Here is a tiny trained network, its code and every weight. The questions are about switching its units off for an input and a class, where a switched-off unit gives its printed mean instead of its output.

import numpy as np


def w(rows, s, z=0):
    codes = np.array(rows[::2]) - 128.0
    scale = np.full(codes.shape[1], s)
    scale[-1] = z or s
    return codes * scale


def norm(h):
    return h / np.sqrt((h * h).mean(-1, keepdims=True) + 1e-5)


def f(y):
    return np.maximum(y, 0)


def log_softmax(a):
    a = a - a.max(-1, keepdims=True)
    return a - np.log(np.exp(a).sum(-1, keepdims=True))


def net(x, mask):
    res = np.array(x, float).reshape(1, 2) / 4 @ E
    u = 0
    for l in range(2):
        y = f(norm(res) @ A[l][:, :-1].T + A[l][:, -1])
        res = res + np.where(mask[u : u + 6], y, B[l][:, -1]) @ B[l][:, :-1]
        u += 6
    return log_softmax(norm(res)[-1] @ U[:, :-1].T + U[:, -1])


A, B = {}, {}
E = w([
[108,182,40],'x0',
[2,145,95],'x1',
],0.0056)
A[0] = w([
[189,88,166,82],'L0N1',
[84,155,64,227],'L0N2',
[2,195,199,187],'L0N3',
[143,145,80,173],'L0N4',
[137,147,93,9],'L0N5',
[64,81,161,94],'L0N6',
],0.0088,0.0013)
B[0] = w([
[119,169,119,210],'L0N1',
[114,190,159,216],'L0N2',
[111,50,58,254],'L0N3',
[238,122,33,169],'L0N4',
[105,2,216,145],'L0N5',
[237,26,213,190],'L0N6',
],0.0074,0.0054)
A[1] = w([
[142,164,212,4],'L1N1',
[17,181,106,146],'L1N2',
[152,105,153,127],'L1N3',
[117,86,170,180],'L1N4',
[130,114,87,118],'L1N5',
[152,181,253,158],'L1N6',
],0.016,0.0036)
B[1] = w([
[75,254,179,180],'L1N1',
[111,89,101,214],'L1N2',
[76,122,104,205],'L1N3',
[205,61,174,223],'L1N4',
[112,203,163,184],'L1N5',
[58,141,140,254],'L1N6',
],0.0083,0.0062)
U = w([
[98,190,230,181],'0',
[137,6,158,159],'1',
[242,221,88,140],'2',
[82,113,36,154],'3',
[187,114,141,10],'4',
],0.02,0.011)

Each question gives the input, the list of numbers given to net, and the class t.
The units are the neurons (one row each of A and B). Each row of codes is followed by its name. A weight is (code - 128) times the scale printed after its matrix; where a second scale follows, it is the last column's (A, B and U).
mask holds one flag per neuron, layer by layer. A switched-off neuron (its flag False) gives its mean, the last column of its row in B, instead of its output. The means were averaged over made-up inputs and are rounded, as every weight is.
A unit's drop is (log p(t) with every unit on - log p(t) with that unit switched off) / (log p(t) with every unit on - log p(t) with every unit switched off).
The circuit of an input: a set's keep is (log p(t) with only the set's units on - log p(t) with every unit switched off) / (log p(t) with every unit on - log p(t) with every unit switched off). Starting from all 12 units, units are removed one at a time, each time the one whose removal leaves the highest keep (on an exact tie, the one counted first), for as long as the keep stays at least 0.8.
units of the circuit, in order: the units of the circuit, biggest drop first
top k neurons: the k neurons with the biggest drops, biggest first
k most important neurons of layer l: the k neurons of layer l with the biggest drops, biggest first
drop when u is switched off: that unit's drop, to one decimal
input [-1,4], class 1: units of the circuit, in order	[L0N6]
input [-1,8], class 1: units of the circuit, in order	[L0N6 L1N4]
input [-8,-4], class 0: units of the circuit, in order	[L0N3 L1N1]
input [0,6], class 1: units of the circuit, in order	[L0N6 L1N6]
input [1,0], class 2: top 4 neurons	[L0N6 L0N4 L1N6 L1N1]
input [1,-5], class 2: top 2 neurons	[L0N2 L0N6]
input [0,8], class 1: 3 most important neurons of layer 0	[L0N6 L0N1 L0N4]
input [8,-1], class 2: 2 most important neurons of layer 0	[L0N4 L0N3]
input [-7,-8], class 0: drop when L0N3 is switched off	0.6
input [-1,-3], class 0: drop when L1N1 is switched off	0.0
input [-3,-1], class 0: drop when L0N3 is switched off	2.2
